Below are the code and all the weights of a small trained network. Each question names an input and a target symbol and asks about switching units off, where a switched-off unit gives its printed mean instead of its output.

import numpy as np


def w(rows, s, z=0):
    codes = np.array(rows[::2]) - 128.0
    scale = np.full(codes.shape[1], s)
    scale[-1] = z or s
    return codes * scale


def f(y):
    return np.maximum(y, 0)


def softmax(a):
    e = np.exp(a - a.max(-1, keepdims=True))
    return e / e.sum(-1, keepdims=True)


def log_softmax(a):
    a = a - a.max(-1, keepdims=True)
    return a - np.log(np.exp(a).sum(-1, keepdims=True))


def net(x, mask):
    ids = ['ΦΩγεηλπστ'.index(c) for c in x.split()]
    T = len(ids)
    res = E[ids] + P[:T]
    u = 0
    for l in range(2):
        q, k, v = (res @ M[l].T for M in (Q, K, V))
        z = softmax(np.where(np.tri(T) > 0, q @ k.T / 3**0.5, -1e9)) @ v
        res = res + np.where(mask[u], z, O[l][:, -1]) @ O[l][:, :-1]
        u += 1
        y = f(res @ A[l][:, :-1].T + A[l][:, -1])
        res = res + np.where(mask[u : u + 12], y, B[l][:, -1]) @ B[l][:, :-1]
        u += 12
    return log_softmax(res[-1] @ U[:, :-1].T + U[:, -1])


Q, K, V, O, A, B = {}, {}, {}, {}, {}, {}
E = w([
[123,142,72],'Φ',
[121,103,73],'Ω',
[124,172,56],'γ',
[129,146,76],'ε',
[127,169,36],'η',
[124,154,59],'λ',
[30,81,50],'π',
[73,16,194],'σ',
[61,112,255],'τ',
],0.0095)
P = w([
[155,141,95],'0',
[192,185,154],'1',
[132,87,87],'2',
[133,194,164],'3',
[85,89,99],'4',
[81,187,183],'5',
[41,78,114],'6',
[31,177,210],'7',
[7,84,121],'8',
],0.014)
Q[0] = w([
[123,70,40],'0.h1',
[121,253,199],'0.h1',
[193,98,200],'0.h1',
],0.013)
K[0] = w([
[48,53,207],'0.h1',
[254,125,38],'0.h1',
[191,162,121],'0.h1',
],0.009)
V[0] = w([
[143,115,222],'0.h1',
[137,61,167],'0.h1',
[140,8,254],'0.h1',
],0.006)
O[0] = w([
[168,140,158,16],'0.h1',
[138,74,196,91],'0.h1',
[103,1,193,6],'0.h1',
],0.0075,0.0027)
A[0] = w([
[59,90,116,80],'0.n1',
[92,138,67,25],'0.n2',
[102,97,111,3],'0.n3',
[228,162,89,218],'0.n4',
[227,67,61,89],'0.n5',
[211,187,149,88],'0.n6',
[158,139,235,178],'0.n7',
[157,165,198,101],'0.n8',
[12,165,126,231],'0.n9',
[153,189,146,160],'0.n10',
[155,255,198,160],'0.n11',
[60,152,85,84],'0.n12',
],0.0087,0.0027)
B[0] = w([
[147,70,91,183],'0.n1',
[111,189,77,170],'0.n2',
[71,105,139,143],'0.n3',
[117,126,181,170],'0.n4',
[118,116,130,141],'0.n5',
[96,240,138,148],'0.n6',
[167,254,57,139],'0.n7',
[222,198,19,134],'0.n8',
[32,93,103,254],'0.n9',
[66,105,244,162],'0.n10',
[11,79,68,191],'0.n11',
[97,141,60,199],'0.n12',
],0.0056,0.01)
Q[1] = w([
[31,102,2],'1.h1',
[180,125,158],'1.h1',
[143,55,149],'1.h1',
],0.0075)
K[1] = w([
[1,104,186],'1.h1',
[182,191,111],'1.h1',
[128,222,201],'1.h1',
],0.009)
V[1] = w([
[155,48,241],'1.h1',
[75,195,169],'1.h1',
[222,255,239],'1.h1',
],0.0071)
O[1] = w([
[123,163,250,53],'1.h1',
[114,214,65,153],'1.h1',
[1,69,84,7],'1.h1',
],0.0075,0.02)
A[1] = w([
[89,135,131,181],'1.n1',
[116,183,151,222],'1.n2',
[168,57,157,189],'1.n3',
[105,205,225,221],'1.n4',
[133,49,127,207],'1.n5',
[2,123,119,254],'1.n6',
[148,87,83,157],'1.n7',
[179,171,149,104],'1.n8',
[102,81,153,104],'1.n9',
[56,118,95,194],'1.n10',
[95,173,109,184],'1.n11',
[188,170,126,146],'1.n12',
],0.012,0.0047)
B[1] = w([
[126,112,174,160],'1.n1',
[206,20,142,195],'1.n2',
[109,92,132,149],'1.n3',
[31,95,50,178],'1.n4',
[175,79,162,158],'1.n5',
[123,174,255,228],'1.n6',
[118,153,173,213],'1.n7',
[118,182,88,162],'1.n8',
[128,180,31,136],'1.n9',
[131,178,183,230],'1.n10',
[161,105,189,249],'1.n11',
[175,107,100,204],'1.n12',
],0.0085,0.011)
U = w([
[6,101,56,253],'Φ',
[197,140,22,129],'Ω',
[90,129,178,89],'γ',
[108,173,156,86],'ε',
[137,171,185,26],'η',
[158,79,218,246],'λ',
[232,2,247,155],'π',
[66,218,123,57],'σ',
[129,167,155,43],'τ',
],0.0078,0.0052)

Each question gives the input, a string of symbols that net reads in full, and the target symbol t.
The units are the heads (3 rows each of Q, K, V and O) and the neurons (one row each of A and B). Each row of codes is followed by its name. A weight is (code - 128) times the scale printed after its matrix; where a second scale follows, it is the last column's (O, A, B and U).
mask holds one flag per unit, layer by layer, with each layer's heads first. A switched-off unit (its flag False) gives its mean, the last column of its rows in O or B, instead of its output. The means were averaged over made-up inputs and are rounded, as every weight is.
A unit's drop is (log p(t) with every unit on - log p(t) with that unit switched off) / (log p(t) with every unit on - log p(t) with every unit switched off).
The circuit of an input: a set's keep is (log p(t) with only the set's units on - log p(t) with every unit switched off) / (log p(t) with every unit on - log p(t) with every unit switched off). Starting from the 12 units with the biggest drops (on a tie, the unit counted first), units are removed one at a time, each time the one whose removal leaves the highest keep (on an exact tie, the one counted first), for as long as the keep stays at least 0.8.
units of the circuit, in order: the units of the circuit, biggest drop first
most important unit: the unit with the biggest drop
top k neurons: the k neurons with the biggest drops, biggest first
top k neurons in layer l: the k neurons of layer l with the biggest drops, biggest first
drop of u: that unit's drop, to one decimal
input Φ Φ σ σ, target Φ: top 2 neurons	1.n4, 1.n6
input ε γ λ π π η Φ σ Φ, target π: top 3 neurons in layer 1	1.n5, 1.n4, 1.n8
input π Φ π Φ Φ Φ η, target σ: most important unit	0.n11
input τ Φ π Ω, target Ω: units of the circuit, in order	1.n6, 1.n10
input σ π π π Ω π σ η, target Φ: units of the circuit, in order	1.n4, 1.h1, 0.h1, 1.n6
input π π σ λ, target Φ: top 2 neurons	1.n4, 0.n11
input λ Ω σ π ε σ ε, target π: top 2 neurons	1.n5, 1.n4
input η π Φ η ε, target σ: top 2 neurons in layer 1	1.n2, 1.n10
input Φ σ π Ω Ω τ π τ, target Ω: top 3 neurons	0.n7, 0.n8, 1.n2
input τ η Φ γ Φ σ π τ π, target λ: top 3 neurons	0.n11, 0.n10, 0.n1
input ε ε η Φ Φ, target σ: top 3 neurons	0.n11, 1.n2, 0.n10
input λ τ ε Φ π Ω Ω, target Ω: top 2 neurons in layer 0	0.n8, 0.n9
input η η γ, target σ: top 3 neurons in layer 0	0.n11, 0.n10, 0.n4
input Φ π Φ π τ Φ Φ λ σ, target π: top 2 neurons in layer 0	0.n1, 0.n11
input π π π Ω π π σ λ γ, target π: top neuron	0.n1
input λ γ η π σ η π π Φ, target Ω: top 2 neurons	1.n6, 0.n9
input η Φ τ π σ τ, target Φ: top 2 neurons	1.n4, 0.n8
input ε σ η, target π: top 2 neurons	1.n5, 1.n4
input τ σ Ω Φ π λ π γ σ, target π: top 2 neurons	0.n1, 1.n5
input π Ω π η σ ε, target Φ: top 2 neurons	1.n4, 0.n11
input Ω π π π ε, target Ω: most important unit	1.n6
input ε σ π σ, target Ω: drop of 1.n8	0.1
input ε τ τ τ σ Φ, target Φ: drop of 1.n10	0.1
